Each row has a class, written as a number after it.
[0.9, 20.8, -14.5, -29.4, -3.2, -2.4, 9.3, 0.6, -7.0, 13.8, 0.7, 1.6, -5.0, -12.6, -2.5, 10.2, 4.2, -3.0, -1.2, -1.6, -5.0, -19.9, -4.5, 20.5, -2.4, 15.1, -5.0, 20.6, 3.4] => 1
[-0.2, -1.2, 12.8, -24.3, 2.0, -0.1, -0.3, -3.4, -9.4, -12.9, 10.0, -4.9, 2.3, -5.5, -5.0, 19.7, -2.3, 4.8, 1.7, -4.2, -0.3, -16.1, -4.9, 19.4, 5.6, 3.5, 1.0, -43.2, 1.4] => 0
[2.5, -2.5, 2.2, 2.8, -1.2, -5.5, 6.6, 0.2, 11.5, -7.1, 5.7, -0.5, 3.0, 1.3, -3.4, 7.9, 2.6, -20.8, -1.9, -9.4, 3.2, -2.8, -6.6, -7.7, 6.2, 8.4, 5.3, -11.8, -0.5] => 0
[-1.3, 9.2, -2.1, -8.6, 2.5, 1.3, 11.9, 1.5, 3.0, -3.9, -2.6, -6.0, 7.7, 23.0, -4.5, 15.3, -0.6, 17.5, -5.8, -4.0, 3.7, 3.4, 17.1, -14.3, 9.0, -3.1, -7.6, -25.3, 15.8] => 1
[-0.8, 5.3, -6.2, -3.9, 0.5, 1.9, 3.7, -0.6, -4.9, -3.0, 3.9, -4.9, 3.8, 5.0, 3.1, 11.5, 0.5, 13.0, -3.1, -3.8, 1.3, -4.4, 4.6, 7.9, 4.7, -0.6, -0.6, -19.2, 10.5] => 1
[-1.2, -9.1, 14.2, 23.1, 13.1, 1.1, 22.2, -1.4, 23.0, -3.1, -15.1, 7.1, 31.1, 44.0, -17.2, 22.1, 3.2, -33.3, -0.3, -5.2, 18.7, -2.5, 7.1, -21.3, 9.3, -6.4, -6.2, -48.9, 9.6] => 0
[0.2, 0.8, -6.8, -41.0, 2.4, -0.6, 3.8, -4.1, -25.9, 17.0, 0.7, -14.0, -7.2, -21.7, -16.7, 22.9, -2.9, 30.1, -11.0, -3.5, -4.5, -15.1, 2.7, 26.9, 0.0, 11.1, -10.8, 1.7, 8.6] => 1
[0.1, 17.6, -16.0, -2.6, 13.4, -2.2, 16.3, -1.7, 33.7, 17.0, -20.8, -0.7, 4.1, 0.8, -2.8, 15.3, 4.8, 13.5, -3.0, -6.2, -2.0, -6.6, 16.9, -12.9, 8.6, 5.3, 1.1, -19.7, 5.2] => 1
[1.8, 11.8, 0.8, -2.2, 4.3, -2.8, 8.1, -0.1, 21.2, -6.1, 8.1, -9.5, -8.1, 16.8, -2.3, -10.0, 1.4, -1.7, -2.0, -5.4, 3.6, 9.4, 12.7, -20.0, 10.1, 4.7, -3.1, 6.8, -6.4] => 1
[-0.3, -11.1, 4.0, -8.8, -0.5, 5.6, -2.9, -1.4, -33.9, -6.2, 1.1, -2.6, 3.5, -5.9, -7.0, 26.5, -2.9, 19.4, 0.6, 1.9, -2.4, -16.8, -7.7, 26.7, -4.1, -6.2, 2.6, -38.9, 8.6] => 0
[1.3, -6.4, -5.0, -14.4, -3.6, -9.0, 4.6, -5.0, -4.0, -2.4, -0.8, -1.2, 7.0, -17.0, -8.8, 47.3, 4.5, -10.1, -0.3, -5.1, -1.1, -6.3, 1.0, -2.6, -2.1, 16.0, 1.7, -19.1, 8.0] => 0
